cols: L V J G W A U X
[-26   4   3  -7  91  -5  -7  40] : zupot
[  27   -6   50 -115   39  -31  -16   74] : nuf
[-99 -16 -76  55  48  41 -72  42] : sove
[ 34 -89   6  -1 -11  98 -81  33] : kenu
[ 27 -85  18 -17   3 104 -14  47] : mumif
[ 43  53  68 -18 -25 -55  34  58] : Dup
[100  41  66 -14   0  18 -35  92] : Femuk
[  -6   27  -77   78  -84  -64 -106  -34] : sot
[ -9 -23   3  -5  40  -7  -7  91] : Gerig
size: [-99 -16 -76  55  48  41 -72  42]
8
rev: [91 -7 -7 40 -5  3]
Gerig
size: [27]
1
q: [  27   -6   50 -115   39  -31  -16   74]
nuf
rev: [-55 -25]
Dup
size: [ -9 -23   3  -5  40  -7  -7  91]
8

cols: M B N F E Y Q
[ -7   6  -8  10  19  -5 -16]  binuf
[ 74 -70  58 -50  21 -94  47]  Zef
[ 13  69  13 -91  13  13  69]  teti
[-32 -35  21  48  27 -40  14]  mupe
down: [-7 74]
M
size: [-7  6 -8 10 19]
5
count teti: [13]
4
rev: [13 13]
teti

cols: S R T C H P D K Z
[  3 -14  -7   1 -11  -5  16  -6  14] = Viveg
[  5 -15  -5 -54 -37  -4   6 -20 -24] = Venu
[ -9   2  -8 -10   0  -1  -8   9 -13] = lufan
[ -1 -23 -14 -71 -43  -2   5 -26 -32] = Gusa
[-10   1  -2  -5  -3   0  -5   1  -9] = kos
[-20  25   1  12  20   3 -17   8 -22] = sebu
[ -8   0  -3   8 -12   0   7   7   0] = zalu
[  5  -2   0 -30 -17   5  -4  -2 -18] = felan
[  5 -15  -5 -54 -37   2   6 -20 -24] = piduv
[ -8   3  -5   2   5   0 -11  19  -6] = Malu
[ -8   3 -21   2   5   5 -11   5  -6] = zuluz
count zuluz: [5]
3
size: [ -8   3 -21   2   5   5 -11   5]
8
size: [-20  25   1  12  20]
5
size: [ -9   2  -8 -10   0  -1  -8   9 -13]
9
down: [  1 -54]
C

cols: mibi bubid zukar rim kilob
[-13 -12 -75  78  13]  supem
[-72 -51  27  29 -80]  Fen
[-72 -51  27  29 -29]  tib
[-42 -60 -71  80 -11]  rire
[-76 -11 -73 108  10]  sovin
[-72 -51  27 -72 -80]  dab
[-25 -75 -12  83  19]  kefup
count dab: [-72]
2
down: [-51 -60]
bubid
down: [-72 -42 -76]
mibi
q: [-25 -75 -12  83  19]
kefup

cols: kav dal nik puv Rez Dag
[ 21   6  45  28 109  58] = vefus
[ 42  28  45 109   6 -22] = gilom
[ 21   6  45  46   0 -51] = modo
down: [109  46]
puv
size: [42 28]
2
rev: [109  28  45   6  21]
vefus
rev: [109  28  45   6]
vefus
rev: [-22   6 109]
gilom
down: [109   6]
Rez
down: [21 42]
kav

cols: fasug Goro kug Roze muvud bego gizik suf
[-65   5   5  14  34   5  58   5] -> tisob
[-82   5 -60 -82  34 -82 -60 -59] -> gopu
[-81 -81  19 -63 -59 -86  60  67] -> lolag
[-65  10  74  14  34 -82  58  61] -> Bovan
rev: [ 5 34]
tisob
size: [-65]
1
count gopu: [-82]
3
count tisob: [4]
0
rev: [ 5 34 14  5  5]
tisob
size: [-82   5 -60]
3

cols: Doti Sazen vekad korus vonu
[  76   81  -75   66 -108] -> rofo
[ 83 101 -85  82 -65] -> gatig
[ 83 -76 -85  82 -29] -> tane
[ 76  81 -75 -75 -75] -> roka
count roka: [-75]
3
count gatig: [83]
1
count rofo: [81]
1
size: [ 76  81 -75 -75]
4

cols: nure tol lagu bez
[ 11   8 -62  96] -> lipip
[11 11 11 11] -> zirip
[ 11   8 -62  10] -> Fop
[-50 -81  31  56] -> sume
count zirip: [11]
4
count lipip: [-62]
1

cols: dutos daga Kul piri soron fota
[ 82  52 -15 -31  16 -60] : Lanu
[ 23 -35   6  10  65 -13] : pidas
[ 23 -35  55  10  65 -13] : Nuba
size: [ 82  52 -15 -31  16 -60]
6
size: [ 82  52 -15]
3
size: [ 23 -35  55  10  65 -13]
6
down: [-35 -35]
daga
size: [ 23 -35   6]
3
down: [10 10]
piri

cols: reg Bes Muvu Kodi
[-22 -51 -30  25] -> bazok
[ 46 -43 -43 -38] -> rusi
[ 38 -85  -2  83] -> Poge
[  8  47   5 -96] -> fika
[-33 -39 -57 -17] -> Vusin
[ 3  3 13  1] -> kuvus
count kuvus: [4]
0
down: [38  8]
reg
count rusi: [-38]
1
down: [-43  -2   5 -57  13]
Muvu
down: [ 38   8 -33   3]
reg

cols: dobo gufu lef ver nuv tado sus
[ 88   9 -10 -24  37 -35  33] : natu
[ 70   1   1 -20   2 -20   1] : Zek
[105 -10  32 -27 -22 -19   9] : goka
[105 -10  32 -27  27 -19   9] : tamov
q: [105 -10  32 -27  27 -19   9]
tamov
count Zek: [1]
3

cols: gep Nosez Fas pureb pib Saleg zatud Zotu nofak Zeg
[  -8 -107  -39   40   48   15   15   37   83   28] = busuz
[ -1 -86  36  -1  36  13  36 -33  36  22] = Dovas
[-39  40  47 -60 -23 -16 -14  25 -56   1] = zulez
count Dovas: [36]
4
rev: [ 48  40 -39]
busuz
size: [-39  40  47 -60 -23 -16]
6

cols: noro sare Kono zomiz
[50  3  3 49]  duri
[ -6   2 -92  39]  rilaz
[ -6 -45 -92  25]  dela
[ -6 -45 -92 -11]  nin
size: [50  3  3 49]
4
down: [-92 -92 -92]
Kono
count duri: [3]
2
count duri: [49]
1

cols: Tumol Muku ziv Tomu
[ 28  33  22 -13] -> suni
[ 35  29  -3 -24] -> Gike
[ 35  29  -3 -50] -> Pomop
[-47 -20   6  49] -> vok
[48  9 48 48] -> Sulik
[-72  -7  -4  44] -> vafud
[-47 -20  30 -28] -> lovus
[ 84  82 -94 -37] -> Gif
[-40  33 -13  22] -> Bif
[ 65  33 -13  22] -> zalaf
[-58 -62  36  54] -> napo
[83  2  2  2] -> sepi
q: [ 65  33 -13  22]
zalaf
down: [22 -3]
ziv
q: [ 35  29  -3 -50]
Pomop
count sepi: [2]
3
q: [ 28  33  22 -13]
suni
rev: [-24  -3]
Gike
count Sulik: [48]
3

cols: rulaf rukif sasiz nud tero vima suz regu Dap
[ 28  17 -32 -26 -69  62  20   4 -14] = ropeg
[ 10 -85  -1 -69 -32  42 -25  24  -7] = kinag
[ 17 -32 -25 -69  24  -1 -85  42  47] = tolo
[ 53  53   3  63  24  53 -85  42  47] = Sifu
size: [28]
1
rev: [-69 -26 -32  17]
ropeg
count Sifu: [53]
3
size: [ 28  17 -32 -26 -69]
5
rev: [ 42 -85  -1  24 -69 -25 -32]
tolo

cols: Ridan dip zus timat fadib giros fut Sav pabu
[ -4 -50  -8  -7  26   8   4  31  13] : nitu
[ -4 -50  -8   0   4   8   4  31   4] : kuzog
[  5  -5 -85 -26 -10  -8   9 -36   2] : Figi
[ -7 -70 -11  44  44  12  -7  44  -7] : zuped
[ 26  -5 -85 -26 -10  43  10 -36   3] : bebar
[ 1 -6 -6 -3  3  3  1  1  1] : tuk
size: [  5  -5 -85 -26]
4
size: [  5  -5 -85]
3
count zuped: [-8]
0
count kuzog: [4]
3
rev: [ 8 26 -7]
nitu

cols: dutil zub bef petid Das fuset
[-59 -64 -13 -88  12  -3] : lozo
[ 58  17  22  66  57 -45] : bunu
[  4 -26  11  46  59  48] : rapu
[-69  26  18   5  38  22] : Gika
[ 18 -55  13  28  29   0] : nasop
[ -2  57  57 -27 -27 -31] : bofef
[-24  24 -31   7 -15  36] : zesol
count bofef: [57]
2
count rapu: [59]
1
down: [ 17 -26  26 -55  57  24]
zub
size: [ 18 -55  13  28  29   0]
6
down: [-55  57  24]
zub

cols: nugo gumo mok zave Memod Dok
[-22  26  36  -4  40  12] -> dimo
[ 44  -5 -16 -53  22  44] -> rifa
[ 9 33  3 19 23  4] -> kanir
[ 12  13 -11  21 -85  16] -> nolab
[ -7   0  25  46 -16  33] -> kofad
[ 34  33  -5 -10  16  18] -> zofak
[ -6 -30   6   4  23  19] -> rap
[-29  33   0  25  46 -16] -> busag
[-4 15 11 51 23 17] -> fatur
[-14 -58 -11  43 -56 -35] -> kem
q: [ -6 -30   6   4  23  19]
rap
size: [ 34  33  -5 -10]
4
rev: [-16  46  25   0  33]
busag

cols: Dofav gopak Makop babo kide
[-53  57  64  44  54] -> rora
[-59 -45 -17   9 -28] -> kodu
[-100  -27   18    6   -9] -> mekez
size: [-53  57  64]
3
down: [-17  18]
Makop

cols: Kek Zap nudum Vap ziz Magin
[ 27   4  -5   4 -17   4] = tedu
[16  4 -6 11 -1 -8] = zofaz
[-14   4  -6  83  -7  10] = rulet
[-11   1  12  -9 -27   5] = redaf
[14  5 -4 -4 19  6] = Mige
[ 51  12  -3   8 -38  -5] = mosa
[10  7  7  0 82 82] = fad
[ -1  -1  20  -8 -66  -1] = Vumud
q: [-14   4  -6  83  -7  10]
rulet
down: [10  5  6 -5]
Magin
count fad: [82]
2

